Below are the code and all the weights of a small trained network. Each question names an input and a class and asks about switching units off, where a switched-off unit gives its printed mean instead of its output.

import numpy as np


def w(rows, s, z=0):
    codes = np.array(rows[::2]) - 128.0
    scale = np.full(codes.shape[1], s)
    scale[-1] = z or s
    return codes * scale


def norm(h):
    return h / np.sqrt((h * h).mean(-1, keepdims=True) + 1e-5)


def f(y):
    return np.maximum(y, 0)


def log_softmax(a):
    a = a - a.max(-1, keepdims=True)
    return a - np.log(np.exp(a).sum(-1, keepdims=True))


def net(x, mask):
    res = np.array(x, float).reshape(1, 8) / 4 @ E
    u = 0
    for l in range(4):
        y = f(norm(res) @ A[l][:, :-1].T + A[l][:, -1])
        res = res + np.where(mask[u : u + 5], y, B[l][:, -1]) @ B[l][:, :-1]
        u += 5
    return log_softmax(norm(res)[-1] @ U[:, :-1].T + U[:, -1])


A, B = {}, {}
E = w([
[129,158,253,79,130,71],'x0',
[62,102,89,74,94,154],'x1',
[167,99,103,87,144,66],'x2',
[114,21,133,90,184,131],'x3',
[76,201,148,169,142,88],'x4',
[13,92,191,187,131,84],'x5',
[66,147,148,137,77,108],'x6',
[136,82,201,179,210,158],'x7',
],0.0066)
A[0] = w([
[92,2,99,164,165,118,120],'L0N1',
[177,122,136,80,93,79,4],'L0N2',
[173,124,196,62,213,165,13],'L0N3',
[155,152,42,92,109,144,84],'L0N4',
[147,150,96,158,201,57,18],'L0N5',
],0.0093,0.0013)
B[0] = w([
[98,152,33,94,198,107,255],'L0N1',
[132,137,72,146,207,112,186],'L0N2',
[81,171,159,68,108,83,230],'L0N3',
[134,118,150,152,31,223,226],'L0N4',
[200,114,120,30,2,119,178],'L0N5',
],0.0082,0.0047)
A[1] = w([
[144,137,134,107,86,187,252],'L1N1',
[185,239,155,181,189,173,201],'L1N2',
[56,179,157,116,105,133,62],'L1N3',
[171,66,136,125,192,16,122],'L1N4',
[141,126,227,108,83,1,159],'L1N5',
],0.0077,0.0026)
B[1] = w([
[149,95,118,109,72,93,217],'L1N1',
[202,35,188,205,61,155,212],'L1N2',
[118,255,142,187,137,84,183],'L1N3',
[27,149,134,179,128,111,199],'L1N4',
[193,200,139,155,5,64,255],'L1N5',
],0.0077,0.0055)
A[2] = w([
[114,129,255,87,168,154,102],'L2N1',
[202,91,79,79,88,178,99],'L2N2',
[184,255,104,145,78,113,4],'L2N3',
[82,204,139,156,35,50,184],'L2N4',
[235,184,159,170,72,122,163],'L2N5',
],0.0092,0.0017)
B[2] = w([
[150,129,86,189,103,18,147],'L2N1',
[139,204,57,131,106,134,184],'L2N2',
[55,91,146,107,178,171,208],'L2N3',
[205,140,107,178,144,10,247],'L2N4',
[141,44,115,91,175,90,229],'L2N5',
],0.011)
A[3] = w([
[123,167,182,90,125,73,51],'L3N1',
[158,144,155,254,96,130,210],'L3N2',
[79,79,101,122,118,156,77],'L3N3',
[90,114,73,162,142,59,181],'L3N4',
[132,108,85,130,126,59,254],'L3N5',
],0.012,0.0028)
B[3] = w([
[111,154,211,131,136,171,167],'L3N1',
[254,129,185,153,179,200,189],'L3N2',
[79,40,171,112,219,133,147],'L3N3',
[106,207,127,220,163,173,230],'L3N4',
[61,198,139,108,50,90,247],'L3N5',
],0.0097,0.013)
U = w([
[147,96,163,43,126,67,3],'0',
[152,40,131,115,80,177,1],'1',
[157,41,216,123,158,172,52],'2',
[135,140,29,110,46,156,246],'3',
[130,194,181,189,102,52,191],'4',
[2,90,110,103,212,129,111],'5',
],0.016,0.0039)

Each question gives the input, the list of numbers given to net, and the class t.
The units are the neurons (one row each of A and B). Each row of codes is followed by its name. A weight is (code - 128) times the scale printed after its matrix; where a second scale follows, it is the last column's (A, B and U).
mask holds one flag per neuron, layer by layer. A switched-off neuron (its flag False) gives its mean, the last column of its row in B, instead of its output. The means were averaged over made-up inputs and are rounded, as every weight is.
A unit's drop is (log p(t) with every unit on - log p(t) with that unit switched off) / (log p(t) with every unit on - log p(t) with every unit switched off).
The circuit of an input: a set's keep is (log p(t) with only the set's units on - log p(t) with every unit switched off) / (log p(t) with every unit on - log p(t) with every unit switched off). Starting from the 12 units with the biggest drops (on a tie, the unit counted first), units are removed one at a time, each time the one whose removal leaves the highest keep (on an exact tie, the one counted first), for as long as the keep stays at least 0.8.
units of the circuit, in order: the units of the circuit, biggest drop first
unit that matters most: the unit with the biggest drop
k most important neurons: the k neurons with the biggest drops, biggest first
k most important neurons of layer l: the k neurons of layer l with the biggest drops, biggest first
drop when u is switched off: that unit's drop, to one decimal
input [-3,0,-4,2,8,-8,-4,-5], class 3: unit that matters most	L2N2
input [-5,-2,-5,2,0,4,-2,-6], class 3: units of the circuit, in order	[L0N3 L1N5 L2N4 L1N3]
input [-8,2,7,1,7,6,-5,6], class 5: units of the circuit, in order	[L2N4 L1N5]
input [-2,-6,3,-4,-4,-8,1,8], class 1: units of the circuit, in order	[L1N2 L2N4 L3N4]
input [-6,-7,-3,7,-3,2,7,-6], class 5: units of the circuit, in order	[L1N5 L0N1]
input [-5,1,4,1,5,-4,-3,8], class 3: 3 most important neurons	[L0N5 L2N4 L2N3]
input [1,1,-5,-3,3,-2,-6,-4], class 3: 3 most important neurons of layer 1	[L1N4 L1N5 L1N2]
input [-4,-3,0,6,4,2,-3,1], class 5: 3 most important neurons	[L2N4 L1N5 L0N1]
input [3,5,6,7,-6,-2,-5,-5], class 3: 4 most important neurons	[L2N3 L2N2 L0N4 L2N5]
input [-3,2,7,7,1,3,8,-5], class 5: 2 most important neurons of layer 1	[L1N5 L1N3]
input [-8,3,-2,-5,-2,-2,8,5], class 1: 3 most important neurons of layer 3	[L3N2 L3N5 L3N3]
input [2,3,-6,4,-2,-5,0,0], class 3: 2 most important neurons of layer 1	[L1N4 L1N5]
input [-4,3,1,-6,-8,6,2,7], class 5: 2 most important neurons	[L2N4 L0N1]
input [0,3,3,-2,2,-5,0,0], class 3: unit that matters most	L2N2
input [5,-5,1,-2,-8,-7,-5,-5], class 3: 2 most important neurons of layer 0	[L0N4 L0N2]
input [-6,-2,-3,3,-2,2,-3,6], class 5: drop when L2N4 is switched off	0.3
input [-3,-5,0,3,-5,-3,8,5], class 5: drop when L2N4 is switched off	0.4
input [1,-1,7,4,-7,-2,-2,2], class 5: drop when L2N4 is switched off	0.4
